Below is a small trained network, with its code and all its weights. Each question gives an input and a target symbol and asks what happens when units are switched off, that is, made to give their printed mean instead of their output.

import numpy as np


def w(rows, s, z=0):
    codes = np.array(rows[::2]) - 128.0
    scale = np.full(codes.shape[1], s)
    scale[-1] = z or s
    return codes * scale


def norm(h):
    return h / np.sqrt((h * h).mean(-1, keepdims=True) + 1e-5)


def f(y):
    return np.maximum(y, 0)


def softmax(a):
    e = np.exp(a - a.max(-1, keepdims=True))
    return e / e.sum(-1, keepdims=True)


def log_softmax(a):
    a = a - a.max(-1, keepdims=True)
    return a - np.log(np.exp(a).sum(-1, keepdims=True))


def net(x, mask):
    ids = ['ΞΦαβγδεζλμπτψω'.index(c) for c in x.split()]
    T = len(ids)
    res = E[ids] + P[:T]
    r = norm(res)
    for j in range(3):
        rows = slice(2 * j, 2 * j + 2)
        q, k, v = (r @ M[0][rows].T for M in (Q, K, V))
        z = softmax(np.where(np.tri(T) > 0, q @ k.T / 2**0.5, -1e9)) @ v
        o = O[0][rows]
        res = res + np.where(mask[j], z, o[:, -1]) @ o[:, :-1]
    y = f(norm(res) @ A[0][:, :-1].T + A[0][:, -1])
    res = res + np.where(mask[3:19], y, B[0][:, -1]) @ B[0][:, :-1]
    return log_softmax(norm(res)[-1] @ U[:, :-1].T + U[:, -1])


Q, K, V, O, A, B = {}, {}, {}, {}, {}, {}
E = w([
[168,174,147,66],'Ξ',
[191,111,129,137],'Φ',
[181,93,90,213],'α',
[151,116,129,193],'β',
[113,67,252,37],'γ',
[56,127,206,128],'δ',
[167,165,218,151],'ε',
[92,118,193,137],'ζ',
[164,114,128,189],'λ',
[87,127,129,222],'μ',
[166,3,156,13],'π',
[94,153,171,214],'τ',
[209,2,170,228],'ψ',
[83,105,78,121],'ω',
],0.015)
P = w([
[130,1,178,117],'0',
[131,23,161,112],'1',
[133,41,153,108],'2',
[138,62,152,108],'3',
[145,80,148,119],'4',
[149,95,141,115],'5',
[155,111,135,113],'6',
[161,125,128,117],'7',
[167,138,122,121],'8',
[168,153,118,123],'9',
[171,167,113,124],'10',
[172,185,107,124],'11',
[179,197,105,127],'12',
[184,209,107,142],'13',
],0.0068)
Q[0] = w([
[73,76,1,72],'H0',
[112,81,120,134],'H0',
[91,164,167,149],'H1',
[114,26,98,145],'H1',
[207,146,128,119],'H2',
[100,85,97,20],'H2',
],0.023)
K[0] = w([
[151,7,211,102],'H0',
[130,111,107,102],'H0',
[61,173,90,118],'H1',
[133,5,121,97],'H1',
[176,199,35,115],'H2',
[126,11,119,45],'H2',
],0.018)
V[0] = w([
[82,145,73,111],'H0',
[154,2,188,91],'H0',
[100,110,187,153],'H1',
[150,155,151,75],'H1',
[100,84,134,129],'H2',
[58,163,139,162],'H2',
],0.0082)
O[0] = w([
[145,87,78,116,70],'H0',
[160,253,83,117,252],'H0',
[134,118,139,218,220],'H1',
[156,177,109,88,123],'H1',
[140,87,98,161,150],'H2',
[44,114,110,164,119],'H2',
],0.0048,0.0044)
A[0] = w([
[116,166,151,160,2],'N0',
[114,73,104,119,132],'N1',
[171,132,93,129,142],'N2',
[150,133,149,139,117],'N3',
[130,158,126,96,65],'N4',
[99,149,156,135,58],'N5',
[92,160,78,152,76],'N6',
[113,93,129,77,206],'N7',
[144,149,125,116,163],'N8',
[116,118,8,130,189],'N9',
[97,127,151,103,69],'N10',
[111,159,112,168,62],'N11',
[112,119,51,159,106],'N12',
[95,127,107,103,87],'N13',
[86,111,91,105,131],'N14',
[138,171,122,121,100],'N15',
],0.018,0.0024)
B[0] = w([
[177,110,146,19,219],'N0',
[128,195,88,134,161],'N1',
[110,169,101,127,202],'N2',
[87,130,107,110,225],'N3',
[80,152,134,166,156],'N4',
[178,119,68,165,195],'N5',
[144,147,129,197,194],'N6',
[117,68,114,161,168],'N7',
[119,88,136,139,183],'N8',
[6,121,21,154,255],'N9',
[76,181,133,110,154],'N10',
[109,194,155,143,186],'N11',
[81,64,156,71,224],'N12',
[111,110,107,148,151],'N13',
[109,132,42,149,167],'N14',
[149,81,119,122,185],'N15',
],0.017,0.0053)
U = w([
[154,15,38,90,50],'Ξ',
[152,197,206,200,126],'Φ',
[111,174,125,112,85],'α',
[74,188,163,80,5],'β',
[92,235,138,76,15],'γ',
[33,121,20,133,190],'δ',
[42,57,215,104,67],'ε',
[186,74,97,215,106],'ζ',
[58,106,176,168,110],'λ',
[168,207,30,99,136],'μ',
[125,139,111,125,3],'π',
[115,141,109,110,21],'τ',
[138,248,92,132,57],'ψ',
[196,117,182,60,235],'ω',
],0.016,0.0054)

Each question gives the input, a string of symbols that net reads in full, and the target symbol t.
The units are the heads (2 rows each of Q, K, V and O) and the neurons (one row each of A and B). Each row of codes is followed by its name. A weight is (code - 128) times the scale printed after its matrix; where a second scale follows, it is the last column's (O, A, B and U).
mask holds one flag per unit, heads first, then neurons. A switched-off unit (its flag False) gives its mean, the last column of its rows in O or B, instead of its output. The means were averaged over made-up inputs and are rounded, as every weight is.
A unit's drop is (log p(t) with every unit on - log p(t) with that unit switched off) / (log p(t) with every unit on - log p(t) with every unit switched off).
The circuit of an input: a set's keep is (log p(t) with only the set's units on - log p(t) with every unit switched off) / (log p(t) with every unit on - log p(t) with every unit switched off). Starting from the 12 units with the biggest drops (on a tie, the unit counted first), units are removed one at a time, each time the one whose removal leaves the highest keep (on an exact tie, the one counted first), for as long as the keep stays at least 0.8.
circuit, biggest first: the units of the circuit, biggest drop first
top k neurons: the k neurons with the biggest drops, biggest first
which heads matter: for each layer, one digit per head in row order, 1 if its drop is at least 0.15 and else 0, layers parted by /
drop when u is switched off: that unit's drop, to one decimal
input τ ζ τ μ ε ε μ λ, target λ: top 3 neurons	[N9 N0 N5]
input ω λ μ ω τ Φ, target μ: top 3 neurons	[N2 N9 N12]
input δ ε ω δ λ ε ω ε α δ, target γ: circuit, biggest first	[N9 N12]
input δ δ δ δ τ δ ζ, target ε: which heads matter	101
input ε ω ε ε ε α ε ε ε β, target γ: which heads matter	000
input ε ε ε Φ μ ε ε μ ω τ ε β, target ε: which heads matter	100
input π δ ε τ γ β, target ε: which heads matter	101
input α μ α ω π ε ε δ Ξ, target γ: circuit, biggest first	[N9 N4]
input γ ε ψ γ λ ψ, target ζ: top 2 neurons	[N9 N0]
input τ γ τ ε ω ε ψ ε ψ δ β γ μ, target λ: top neuron	[N9]
input Φ α γ ω δ α Φ δ ε ε Ξ, target γ: which heads matter	101
input ω ζ λ α ε ω Ξ ω ε ω ψ π τ δ, target ε: circuit, biggest first	[H0 N9]
input γ ω ε ε τ Ξ ψ, target ζ: top 2 neurons	[N9 N12]
input μ Φ α ε ε π ε α ε τ ζ ζ λ, target ψ: top 4 neurons	[N9 N12 N2 N8]
input δ ζ ε ε α μ π ε τ λ, target ε: circuit, biggest first	[H0 N9 N5 N14]
input ε ε δ Φ τ ε ω ω ε ε ω ε ε ζ, target ω: top 2 neurons	[N9 N14]
input ε ε ω ε Ξ τ Φ λ, target ε: top 2 neurons	[N5 N9]
input τ ω ε ε ε λ ω ε α ζ ε γ, target ε: top 2 neurons	[N9 N7]
input α ε τ β ε τ, target Φ: which heads matter	000
input ω τ δ ζ, target ε: top 2 neurons	[N9 N14]
input ω μ ε Ξ τ ζ ζ τ Ξ, target ε: top 3 neurons	[N5 N9 N4]
input ε ε δ α ω α α λ ε τ ω α τ, target Φ: top 2 neurons	[N9 N11]
input ε ε ε π ε μ δ Ξ ω ε δ δ, target γ: drop when N9 is switched off	1.0
